(in the rows, 128 means zero)
Each row of numbers stands for one thing and depends on some of the facts below. Use the named rows to name the rest.

Facts:
{sustes,gegrotran,bapila,takor} Δ 931
{trakla,lafa,tuflabri,trutel,zafum,stodu,stotrar,voves,lasta,nedol,stuste,tafluskun,verodil,faskagu,stirir,pebiplo,pleski,brogas,stidak,nikel,suskes,vovim,flistel,mogrima,grenir,mufol,gadra,klelor,tribis,skidre,truben,tregrus,brevel,regrir,drigri,stana,zisko,skame,drebam} Δ 717
{reflin,guflos,zagan,restos,dimus,plegen,maza,trebro,stiklol,rodro,sufe,nekur,klonutrul,bufir,ruzir,plefu,gugo} Δ 699
{voton,sogur,lidral,rebrus,zesi,bomir,butrebal} Δ 153
{gruzas,zutriflar,doman,tibus,fostol,gabruflok,nimor,pusko,kabram} Δ 532
{flobir,piplum,giski} Δ 175
{sustes,trakla,zafum,gegrotran,guflos,lidral,zagan,flobir,stuste,verodil,doman,maza,trebro,stiklol,bapila,vovim,mogrima,grenir,rebrus,gadra,bomir,skidre,drigri} ξ 392
{lafa,tuflabri,stotrar,restos,tafluskun,plegen,faskagu,pebiplo,nekur,tribis,truben} ξ 1
{reflin,trutel,stodu,voves,zutriflar,fostol,stirir,gabruflok,stidak,nikel,suskes,nimor,pusko,klonutrul,piplum,ruzir,tregrus,brevel,regrir,stana,kabram,giski,gugo} ξ 995
{voton,lasta,nedol,tibus,takor,flistel,mufol,zesi,bufir,plefu,skame,drebam} ξ 919
{sogur,gruzas,dimus,rodro,pleski,brogas,sufe,klelor,butrebal,zisko} ξ 615
{sustes,guflos,nedol,faskagu,tibus,fostol,nikel,mogrima,rebrus,gadra,drigri,zisko,giski} σ 20
{trakla,lafa,reflin,zafum,stodu,gegrotran,stotrar,sogur,zagan,zutriflar,flobir,stuste,tafluskun,verodil,doman,maza,stiklol,stirir,pleski,gabruflok,stidak,sufe,suskes,bapila,nekur,flistel,mufol,klonutrul,klelor,piplum,tribis,plefu,skidre,butrebal,drebam} σ 461
{tuflabri,trutel,lasta,restos,dimus,plegen,trebro,rodro,takor,nimor,zesi,pusko,ruzir,truben,brevel,stana,gugo} σ 408
{voton,gruzas,brogas,grenir,bomir,tregrus,regrir} σ 216
{voves,lidral,pebiplo,vovim,kabram,skame} σ 781
{bufir} σ 732
sustes ε suskes
trakla ε sustes
lafa ε regrir
voton ε doman
zafum ε flobir
voves ε lafa
sogur ε bapila
lidral ε zutriflar
lasta ε plefu
gruzas ε stiklol
zagan ε tregrus
zutriflar ε klelor
dimus ε gabruflok
tafluskun ε gadra
verodil ε nedol
plegen ε maza
doman ε pebiplo
faskagu ε pusko
maza ε vovim
tibus ε stana
trebro ε grenir
fostol ε plegen
stirir ε tafluskun
pebiplo ε gruzas
rodro ε rebrus
brogas ε stirir
nikel ε mogrima
suskes ε dimus
nekur ε brogas
takor ε bomir
grenir ε sufe
mufol ε ruzir
zesi ε faskagu
gadra ε restos
klonutrul ε kabram
klelor ε fostol
bomir ε guflos
plefu ε mufol
skidre ε tribis
truben ε skame
tregrus ε nimor
brevel ε zisko
regrir ε trutel
butrebal ε lidral
stana ε skidre
zisko ε truben
kabram ε voton
skame ε stodu
gugo ε voves
drebam ε trebro

Some rows with their names:
pebiplo: [135 132 126 120 130 121 151 155 111 161 136 150 138]
tribis: [117 157 120 157 135 130 155 137 114 161 150 171 147]
truben: [121 156 135  97 126 113 149 140 100 167 133 128 142]
bomir: [138 114 118 115 105  76 120  83 102 160 128 167  99]
flobir: [ 89 113  80 104 122  87 169  85 137 119 167 182 148]
grenir: [143 147 121 151  82 108 124 123  90 128  63 209  88]
trakla: [ 92 150  85  72 148 101  96 131 116 166  96 164  93]
mogrima: [149 174 138 154  83  87 157 102 126 107 104 196  98]
butrebal: [171 109 126 134 160 161  87 144  76 140 143  91 115]
pleski: [141 132 140 145 147 164 135 169 121 142 144 115 134]
sufe: [163 136 130 216 133 193 115 134 132  84  99 157 164]
plefu: [105  91  90 178 148 115 125 124 172 113 107  64 146]
drebam: [150 109  95 208 128 150  94 170 113  92  52  82  74]
mufol: [104  99  94 168 131 120 134 141 135 128 129  49 104]
pusko: [136 125 187 126  83 133 157 142 145 114 208 105 136]
nimor: [115 168 182 144 102 161 125 123 111 116 171 116 119]
nikel: [185 141 165 117 121 167 107 148 123  68  93 129  95]
gugo: [181  81 161 104 118 164 129 151 155  74 105 126 157]
gabruflok: [ 75 170 147 138 135 170  88 126 121 138 180 118 132]
kabram: [134 115 161 123 123 148 120 146 128 121 173 125 105]
stana: [120 145 174 111 112 158 108 139 124 104 139 114 127]

Rows to name:
[140 135 129 133 129 125 126 118 120 144  92 158 186] | plegen
[130 109  84  85 140 107 101 118 152 144  78 191 129] | zagan
[147 133 136 103 143 179 144  91 121  67 134 119 133] | giski
[145 140 111 146  84 100 122 104 129  94  48 213 141] | trebro
[170 124 154  98 121  92 197 141 136 161 156 123 146] | faskagu
[149 107 126  87 156 159 118 143 144 126 100  78 193] | rodro
[137 162 179 122 139 165 101 116 131 114 140 113 116] | fostol
[ 99 139 137 120 163 173 107 125 118 129 109  95 196] | dimus
[148 119 130 146 138 108 113 125 128 133  84  33  80] | tibus
[171  58 122 139 117  78 148 135 122 122 138   7 111] | zesi
[177 121 124 140 111 111 167 174 123 159 136 172 128] | lafa
[ 91 143 151 127 132 165 128 136 144 119 184 127 134] | stodu
[104 134 166 125 129 151 131 112 159  95 144 120 187] | ruzir
[142 123 181 148  81 146 155 151 137  86 167 132 136] | trutel
[119 110 133 124 138 168 107 149 168  92 136 138 149] | reflin
[139 153 163 121 157 156 155 135 125 131 137  71 131] | zisko
[134 125 118 111 175 163  80 128  85 169 149  82 127] | sogur

Now the same things, written a new way:
Some things and their rows:
sogur: [121 131 115 129 119 134 127 139 121 115 113 127 137 115 123 124 141 159
 118 117 136 134 131 103 124 135 136 116 127 145 104 116 145 124 140 120
 129 111 130 117 121 127  97 127 120 124 117 119 149 129 129 123 132 136
 131 123 131 133 130 128 108 122 148 125 103 127  84 134 123 105]
nekur: [127 140 161 122 135 125 153 126 149 131 161 130 105 148 114 123 113 119
 109 141 124 114 133 130 129 120 146 116 133 128  94 128 135 140 122 117
 131 134 134 128 131 114 124 123 134 137 160 128 139 120 114 129 110 141
 142 143 132 126 135 143 146 133 150 124 105 124 125 136 114 135]
suskes: [139 124 124 125 117 147 133 119 133 135 116 131  89 128 114 118 119 160
 122 120 121 121 117 175 134 127 125 119 125 117 140 128 115 122 132 103
 127 119 133 129 137 137 138 127 145 129 153 150 124 135 126 128 165 130
 120 152 124 119 123 128 174 124 121 126 152 136 132 123 127 106]
trebro: [120 128 151 148 148 126 147 134 121 131 118 135 137 140 132 125 128 134
 131 141 116 148 136 101 118 125 142 122 131  99 108 123 130 137 119 133
 129 135 142 127 128 126 141 135 129 129 131 139 125 119 140 129 102 115
 125 133 122 131 129 148  86 126 137 129 125 118 143 130 129 144]
bomir: [111 122 129 135 148 107 124 133 109 131 100 134 126 126 114 123 145 133
 139 130 115 148 138 109 114 131 135 135 124 122 132 120 112 122 130 155
 125 135 131 141 125 129 122 134 122 119 144 110 139 116 134 131 127 117
 125 142 126 137 141 143  85 128 133 131 121 111 135 136 125 130]
butrebal: [118 119 107 133 120 142 137 137 121 113 115 132 157 114 119 127 140 162
 120 118 133 134 126  94 122 132 136 123 123 152 110 114 150 124 139 114
 131 114 128 112 117 118  91 128 126 123 129 127 154 132 127 128 128 136
 125 130 127 130 130 134 101 129 153 122 106 131  90 130 123 108]
tregrus: [124 114 125 125 122 156 112 111 129 128 128 134 122 119 114 119 122 135
 135 121 120 117 116 177 137 134 129 126 123 131 151 126 113 115 125 131
 109 130 125 124 131 145 136 129 139 120 148 128 105 118 127 134 153 131
 120 147 126 116 129 122 181 122 117 131 140 132 138 117 124 108]
faskagu: [125 100 139 117 136  97 123 116 141 129 167 111 100 127 113 132  99 108
 126 137 134 104 128 137 130 122 139 129 133 122 134 133 154 148 127 131
 120 130 132 115 123 115 117 126 136 138 137 114 126 133 119 130 144 143
 131 164 126 132 135 127 153 129 141 122 108 127 138 146 143 130]
stana: [126 114 137 130 116 147 127 114 132 128 134 129 107 135 124 125 114 154
 128 122 115 128 111 178 138 125 142 117 123 109 153 129 126 127 127 110
 118 123 132 117 132 139 143 133 145 124 140 135 102 128 133 127 131 125
 120 149 121 122 122 125 164 118 121 127 144 139 133 122 131 113]
gruzas: [ 99 122 112 137 115 135 101 141 114 124 122 122 129 137 111 134 135 165
 126 144 137 112 117 103 136 142 129 135 122 126 101 116 127 124 148 166
 126 101 135 107 103 133 115 129 112 136 103 100 120 150 140 135 190 129
 126 104 143 128 122 133 122 130 120 131 104 113  93 129 108 121]
grenir: [128 117 114 139 152 117 130 122 126 147 116 129 127 122 109 128 121 120
 140 129 119 134 128 107 116 134 123 134 136 115 121 124 113 121 127 147
 120 135 135 138 121 137 137 130 123 125 139 111 136 136 135 133 149 116
 120 144 125 123 134 133 107 131 129 126 131 115 148 134 133 134]
trakla: [142 133 108 138 147 118 133 126 130 143 100 127 110 122 115 123 124 129
 129 120 121 140 127 129 112 135 120 128 132 112 109 127 116 129 128 130
 137 126 143 140 124 132 128 127 127 127 137 129 141 146 131 126 147 121
 121 134 123 127 132 138  94 126 138 125 134 118 149 136 140 137]
zisko: [118 107 135 139 127 140 121 126 134 132 136 115 134 114 119 127 105 138
 132 123 137 126 126 118 130 145 133 115 144 124 115 120 166 123 137 123
 124 113 137 102 111 138 107 126 131 133 119 130 140 121 131 128 161 129
 120 150 127 130 121 125 138 123 138 120 101 129 102 144 127 101]
gugo: [118 134 153 137 121 160 133 118 128 120 136 140 117 139 137 119 131 154
 128 132 118 133 119 159 140 122 146 107 123 112 132 127 128 126 121 113
 117 127 136 117 137 132 149 128 136 125 135 159 101 113 135 132 108 128
 124 128 122 128 118 136 143 119 122 132 134 130 130 112 116 118]
maza: [136 104 114 135 151 134 161 137 132 118  99 141 198 134 132 123 124 126
 137 130 118 135 125  89 112 119 126 132 124 133 111 123 121 138 113 133
 136 133 140 129 133 121 121 124 115 129 139 153 143 113 128 135  91 121
 118 120 124 125 126 143  78 141 157 128 121 137 147 119 136 155]
brevel: [128 121 136 130 116 141 117 115 130 127 138 133 110 128 126 124 123 157
 128 123 119 131 110 166 138 128 136 120 125 116 149 129 125 129 129 110
 122 123 133 117 134 137 143 136 146 120 138 136 104 130 136 130 136 124
 120 150 121 120 123 122 171 116 114 127 141 132 133 122 136 115]
ruzir: [120 155 150 123 113 144 118 131 125 112 131 132 120 132 153 124 140 136
 126 129 124 133 133 169 141 117 138 116 127 142 139 132 114 130 113 120
 117 136 117 124 145 133 148 123 119 123 110 142  95 112 131 127  84 130
 134 116 123 134 122 121 138 119 106 135 139 126 131 107 122 125]
nimor: [127 158 120 122  95 132 111 133 130 111 120 130 119 135 152 127 147 152
 130 132 132 128 119 181 142 119 134 122 121 143 154 134 105 139 126 128
 122 132 119 138 138 135 142 125 130 123  99 125 106 116 142 132 108 118
 130 120 128 130 132 111 155 128  96 134 131 126 130 114 127 129]
gegrotran: [132 167 122 137 144  91 138 147 119 132  67 129 137 130 142 134 140 110
 131 134 125 142 143 128 119 119  99 138 129 146  95 136 114 135 123 136
 131 139 126 142 132 126 133 126 124 121 108 130 144 144 128 126 113 122
 128 114 138 134 139 130 113 133 119 130 148 116 126 125 122 138]
pleski: [135 151 102 131 120 129 110 132 128 135 125 116 164 105 135 130 126 139
 120 116 140 124 132 119 124 148 116 122 146 173  95 126 141 120 135 126
 127 117 117 117 121 131 101 124 110 124  93 127 136 126 128 124 134 135
 130 118 134 128 124 112 140 132 129 127 116 120 100 132 128 114]
trutel: [132 148 123 123 111 126 104 119 126 130 135 124 125 113 145 130 125 130
 127 121 125 127 120 176 139 124 126 125 129 144 150 134 114 131 122 118
 120 133 118 122 139 138 147 130 127 114 105 130  96 118 133 125 116 127
 128 133 123 129 125 109 165 117  98 132 137 122 137 115 138 119]

Name these rows:
[141 136 104 132 151 105 115 132 116 135 121 120 164 108 141 136 132  95
 133 122 123 136 135 121 115 130 111 135 136 149 135 130 123 133 118 142
 122 143 123 144 136 128 126 134 114 118 108 115 134 121 132 133 137 123
 122 106 127 133 132 116 103 130 114 132 110 121 160 129 154 146] | vovim
[131  87 143 127 118 140 121 121 130 146 182 131 146 130 130 141 134 113
 132 119 133 134 131  90 133 141 135 139 125  98 156 131 151 114 141 114
 124 123 125 120 121 127 140 138 139 133 135 129 124 155 128 117 122 120
 134 122 124 120 123 130  98 136 142 121 136 153 132 133 127 128] | lasta
[132 105 159 126 119 165 145 134 137 134 152 139 141 143 127 129 145 119
 125 132 133 132 138  78 133 133 129 130 123 101 127 125 139 111 138 114
 138 121 124 129 124 127 132 127 137 138 148 145 139 141 119 122 105 127
 139  91 128 122 113 147  95 136 152 126 145 153 127 126 108 137] | plefu
[138 173 118 113 102 139 121 131 136 113 104 133 109 132 145 125 146 152
 123 124 135 125 121 169 138 117 122 122 123 153 134 134  97 138 126 131
 134 128 115 146 142 132 126 116 128 129 113 128 122 108 128 132 119 128
 131 106 132 132 131 112 156 137 100 139 132 122 128 112 123 125] | gabruflok
[133 166 116 123 114 128 127 127 130 109 111 137 136 129 143 124 134 129
 122 119 119 112 117 173 142 123 127 139 120 146 122 133 103 130 121 125
 130 134 119 154 142 136 126 124 124 125 121 133 130  97 128 123 103 137
 128 128 126 127 125 116 161 120 104 136 152 136 110 107 122 117] | piplum
[132 120 124 114 133 111 138 110 145 141 162 124  90 129 102 129 105 134
 110 132 125 107 123 135 124 126 142 123 137 123 111 131 138 137 132 118
 126 127 139 123 128 120 122 129 139 137 155 104 128 143 115 127 140 141
 134 165 132 124 138 132 161 134 154 122 110 130 130 140 124 130] | lafa
[135 119 177 126 127 148 121 133 126 121 159 130 132 125 145 139 159  81
 130 139 138 130 139  86 138 127 122 141 134 143 146 127 136  99 126 135
 130 133 101 131 124 124 126 122 123 135 107 143 119 115 131 122  78 127
 147  74 128 130 122 132  87 130 130 130 150 149 123 125 112 141] | bufir
[123 170 129 132 125 148 127 135 130 121 126 128 163 116 144 127 131 131
 117 131 142 130 135 105 129 135 125 110 138 167  77 124 138 126 125 127
 130 123 119 115 121 130 110 116 103 128  91 147 139 109 129 125 100 138
 134  91 132 133 121 125 116 130 130 134 111 119  90 122 122 120] | sufe
[ 97  63 133 125 117 131 107 135  97 132 145 133  92 126 101 136 152 120
 136 137 127 119 130  65 141 134 132 162  95  83 147 117 125 105 158 162
 128 108 124 122 112 116 140 139 117 135 149  95 114 175 121 120 169 141
 139  87 134 130 119 153  88 122 135 127 147 129 113 118 109 124] | voton
[137 104 137 115 119 122 108 134 125 134 161 118 141 111 147 143 132  68
 141 120 150 129 146  94 132 139 113 143 131 127 163 137 152 115 134 128
 132 131 103 133 119 125 130 126 124 129 109 124 124 129 116 118 131 131
 143  99 133 129 123 114 104 136 125 127 143 141 132 134 127 133] | nedol
[122 141 146 123 117 121 126 131 125 101 122 125 120 128 147 125 123 111
 136 124 129 111 124 168 147 121 125 134 127 136 151 134 116 134 120 135
 124 131 114 152 136 138 130 124 120 130 113 140 122  83 130 126 104 135
 125 137 124 134 128 113 154 118  93 134 143 137 111 109 133 112] | giski
[128 138 145 135 147 109 135 145 124 121 101 125 131 120 146 125 131  83
 143 137 129 145 150 116 118 122 117 125 135 135 118 132 125 137 112 149
 128 144 125 140 130 123 131 119 108 130  98 146 129  90 130 129  86 126
 130 118 126 143 131 134  82 122 114 134 132 107 146 131 138 145] | guflos
[115 122 160 135 121 130 135 133 121 135 156 138 156 150 140 142 149 113
 133 133 133 137 140  93 137 130 118 142 119 110 148 131 154 112 137 119
 127 131 123 120 122 116 135 141 150 134 139 126 128 157 129 121 110 119
 135 117 136 122 132 134 122 142 142 121 147 154 108 130 102 132] | takor

